Below is a small trained network, with its code and all its weights. Each question gives an input and a target symbol and asks what happens when units are switched off, that is, made to give their printed mean instead of their output.

import numpy as np


def w(rows, s, z=0):
    codes = np.array(rows[::2]) - 128.0
    scale = np.full(codes.shape[1], s)
    scale[-1] = z or s
    return codes * scale


def f(y):
    return np.maximum(y, 0)


def softmax(a):
    e = np.exp(a - a.max(-1, keepdims=True))
    return e / e.sum(-1, keepdims=True)


def log_softmax(a):
    a = a - a.max(-1, keepdims=True)
    return a - np.log(np.exp(a).sum(-1, keepdims=True))


def net(x, mask):
    ids = ['ΓΘΦΩαδηλξπστψ'.index(c) for c in x.split()]
    T = len(ids)
    res = E[ids] + P[:T]
    u = 0
    for l in range(2):
        q, k, v = (res @ M[l].T for M in (Q, K, V))
        z = softmax(np.where(np.tri(T) > 0, q @ k.T / 2**0.5, -1e9)) @ v
        res = res + np.where(mask[u], z, O[l][:, -1]) @ O[l][:, :-1]
        u += 1
        y = f(res @ A[l][:, :-1].T + A[l][:, -1])
        res = res + np.where(mask[u : u + 16], y, B[l][:, -1]) @ B[l][:, :-1]
        u += 16
    return log_softmax(res[-1] @ U[:, :-1].T + U[:, -1])


Q, K, V, O, A, B = {}, {}, {}, {}, {}, {}
E = w([
[137,126,136],'Γ',
[99,176,103],'Θ',
[121,145,121],'Φ',
[122,153,82],'Ω',
[99,180,101],'α',
[148,172,154],'δ',
[126,120,147],'η',
[76,210,63],'λ',
[154,81,149],'ξ',
[109,70,186],'π',
[153,109,140],'σ',
[62,110,148],'τ',
[246,199,73],'ψ',
],0.012)
P = w([
[182,100,155],'0',
[41,168,67],'1',
[173,147,186],'2',
[37,160,37],'3',
[178,166,183],'4',
[57,129,20],'5',
[183,174,176],'6',
[80,99,10],'7',
[181,182,176],'8',
[88,88,3],'9',
[183,186,174],'10',
[74,96,19],'11',
],0.0066)
Q[0] = w([
[147,136,157],'0.h0',
[130,97,2],'0.h0',
],0.0067)
K[0] = w([
[130,124,149],'0.h0',
[190,255,57],'0.h0',
],0.009)
V[0] = w([
[156,165,83],'0.h0',
[254,179,71],'0.h0',
],0.0044)
O[0] = w([
[127,52,133,251],'0.h0',
[30,2,143,83],'0.h0',
],0.005,0.00031)
A[0] = w([
[93,65,100,105],'0.n0',
[94,60,97,110],'0.n1',
[81,47,116,161],'0.n2',
[69,116,70,55],'0.n3',
[162,116,50,215],'0.n4',
[163,82,248,206],'0.n5',
[94,57,95,119],'0.n6',
[72,78,118,251],'0.n7',
[231,142,166,168],'0.n8',
[231,122,82,165],'0.n9',
[113,1,180,126],'0.n10',
[46,112,87,56],'0.n11',
[100,94,91,147],'0.n12',
[82,50,90,105],'0.n13',
[238,146,179,145],'0.n14',
[110,78,102,145],'0.n15',
],0.0083,0.0032)
B[0] = w([
[79,168,171,166],'0.n0',
[86,160,157,170],'0.n1',
[67,133,163,191],'0.n2',
[160,82,238,181],'0.n3',
[156,196,49,221],'0.n4',
[148,1,161,199],'0.n5',
[97,171,158,175],'0.n6',
[106,172,186,252],'0.n7',
[209,44,150,187],'0.n8',
[220,137,90,179],'0.n9',
[66,15,100,157],'0.n10',
[161,113,242,187],'0.n11',
[128,158,170,183],'0.n12',
[84,170,184,181],'0.n13',
[182,38,139,184],'0.n14',
[112,175,143,168],'0.n15',
],0.0072,0.0038)
Q[1] = w([
[255,49,105],'1.h0',
[116,158,111],'1.h0',
],0.0021)
K[1] = w([
[79,3,202],'1.h0',
[147,141,134],'1.h0',
],0.0028)
V[1] = w([
[79,157,141],'1.h0',
[2,80,201],'1.h0',
],0.0077)
O[1] = w([
[70,149,65,138],'1.h0',
[42,46,2,251],'1.h0',
],0.0073,0.0019)
A[1] = w([
[75,105,201,91],'1.n0',
[201,107,93,161],'1.n1',
[88,197,166,178],'1.n2',
[129,88,119,173],'1.n3',
[169,21,149,1],'1.n4',
[177,54,141,17],'1.n5',
[85,188,77,131],'1.n6',
[155,60,89,165],'1.n7',
[120,156,209,163],'1.n8',
[89,118,194,93],'1.n9',
[105,69,1,183],'1.n10',
[192,59,137,90],'1.n11',
[127,15,126,184],'1.n12',
[165,90,133,59],'1.n13',
[61,83,103,126],'1.n14',
[117,177,195,179],'1.n15',
],0.0097,0.0085)
B[1] = w([
[111,208,88,196],'1.n0',
[180,127,157,204],'1.n1',
[142,108,85,254],'1.n2',
[125,133,185,185],'1.n3',
[49,138,1,165],'1.n4',
[69,112,13,158],'1.n5',
[76,94,81,187],'1.n6',
[137,131,200,200],'1.n7',
[195,114,124,223],'1.n8',
[129,183,109,180],'1.n9',
[95,222,145,204],'1.n10',
[72,62,85,187],'1.n11',
[106,125,232,232],'1.n12',
[107,120,90,146],'1.n13',
[102,202,109,184],'1.n14',
[175,108,83,236],'1.n15',
],0.0095,0.0068)
U = w([
[45,110,119,48],'Γ',
[158,51,130,150],'Θ',
[131,74,146,252],'Φ',
[163,120,99,133],'Ω',
[156,122,112,132],'α',
[106,61,99,126],'δ',
[34,216,24,66],'η',
[207,61,68,108],'λ',
[84,50,72,114],'ξ',
[252,228,162,171],'π',
[116,76,182,35],'σ',
[215,120,255,96],'τ',
[95,175,236,212],'ψ',
],0.0083,0.0041)

Each question gives the input, a string of symbols that net reads in full, and the target symbol t.
The units are the heads (2 rows each of Q, K, V and O) and the neurons (one row each of A and B). Each row of codes is followed by its name. A weight is (code - 128) times the scale printed after its matrix; where a second scale follows, it is the last column's (O, A, B and U).
mask holds one flag per unit, layer by layer, with each layer's heads first. A switched-off unit (its flag False) gives its mean, the last column of its rows in O or B, instead of its output. The means were averaged over made-up inputs and are rounded, as every weight is.
A unit's drop is (log p(t) with every unit on - log p(t) with that unit switched off) / (log p(t) with every unit on - log p(t) with every unit switched off).
The circuit of an input: a set's keep is (log p(t) with only the set's units on - log p(t) with every unit switched off) / (log p(t) with every unit on - log p(t) with every unit switched off). Starting from the 12 units with the biggest drops (on a tie, the unit counted first), units are removed one at a time, each time the one whose removal leaves the highest keep (on an exact tie, the one counted first), for as long as the keep stays at least 0.8.
circuit, biggest first: the units of the circuit, biggest drop first
k most important neurons: the k neurons with the biggest drops, biggest first
k most important neurons of layer l: the k neurons of layer l with the biggest drops, biggest first
drop of u: that unit's drop, to one decimal
input τ τ τ π, target η: circuit, biggest first	1.h0; 1.n10
input Φ Φ τ τ Ω ψ, target π: circuit, biggest first	1.n1; 0.n9; 0.n4
input τ τ α Γ, target η: circuit, biggest first	1.h0; 1.n10
input Ω τ τ, target ψ: most important neuron	0.n5
input σ ξ τ τ ψ, target λ: circuit, biggest first	0.n8; 0.n14; 1.n11
input Φ δ Φ Ω Ω τ π, target Γ: 3 most important neurons	1.n4; 0.n5; 1.n12
input τ τ τ τ δ τ α Φ, target η: circuit, biggest first	1.h0; 1.n10
input λ Ω Γ π τ α δ σ Φ ψ, target π: circuit, biggest first	1.n10; 1.n1; 0.n9
input τ τ σ τ τ η, target η: circuit, biggest first	1.h0; 1.n10
input Φ τ α η λ Φ Φ ψ τ τ, target π: 2 most important neurons	1.n8; 0.n11
input τ τ Γ τ π Φ Γ π, target ψ: 4 most important neurons of layer 1	1.n12; 1.n4; 1.n5; 1.n11
input Γ η π, target Γ: 2 most important neurons	1.n4; 1.n12
input τ η Φ ξ ψ τ Θ δ Θ τ, target η: 2 most important neurons of layer 1	1.n0; 1.n9
input Γ τ ψ α Φ α η π, target ψ: 2 most important neurons of layer 0	0.n10; 0.n5
input Θ τ ψ Θ, target π: 2 most important neurons of layer 1	1.n8; 1.n11
input τ δ α Φ Ω η τ ξ τ η, target η: 2 most important neurons	0.n8; 1.n12
input τ α Ω ψ η τ α Θ Γ Φ τ σ, target η: 2 most important neurons	0.n8; 1.n12
input τ τ τ, target ψ: 3 most important neurons of layer 0	0.n5; 0.n4; 0.n9
input τ Φ Γ Φ ξ Ω Φ Ω τ τ Θ π, target η: 2 most important neurons	1.n0; 1.n14
input δ τ ψ Θ σ ξ Ω τ τ λ Φ, target τ: 2 most important neurons of layer 0	0.n8; 0.n14
input Γ τ Γ ψ σ Φ, target π: 2 most important neurons of layer 1	1.n8; 1.n11
input Ω Ω λ τ τ Γ, target η: most important neuron of layer 0	0.n8
input λ τ ψ Φ Γ ξ τ λ Γ Ω τ ξ, target η: most important neuron of layer 1	1.n14
input τ Φ ψ Θ, target π: drop of 0.n11	0.2
input τ τ τ Ω τ ξ, target η: drop of 1.n10	0.2
input τ Ω Γ ψ τ σ ψ Ω, target π: drop of 0.n3	0.2
input τ Ω τ δ ψ τ τ Φ τ ξ ψ Ω, target π: drop of 0.n7	0.2
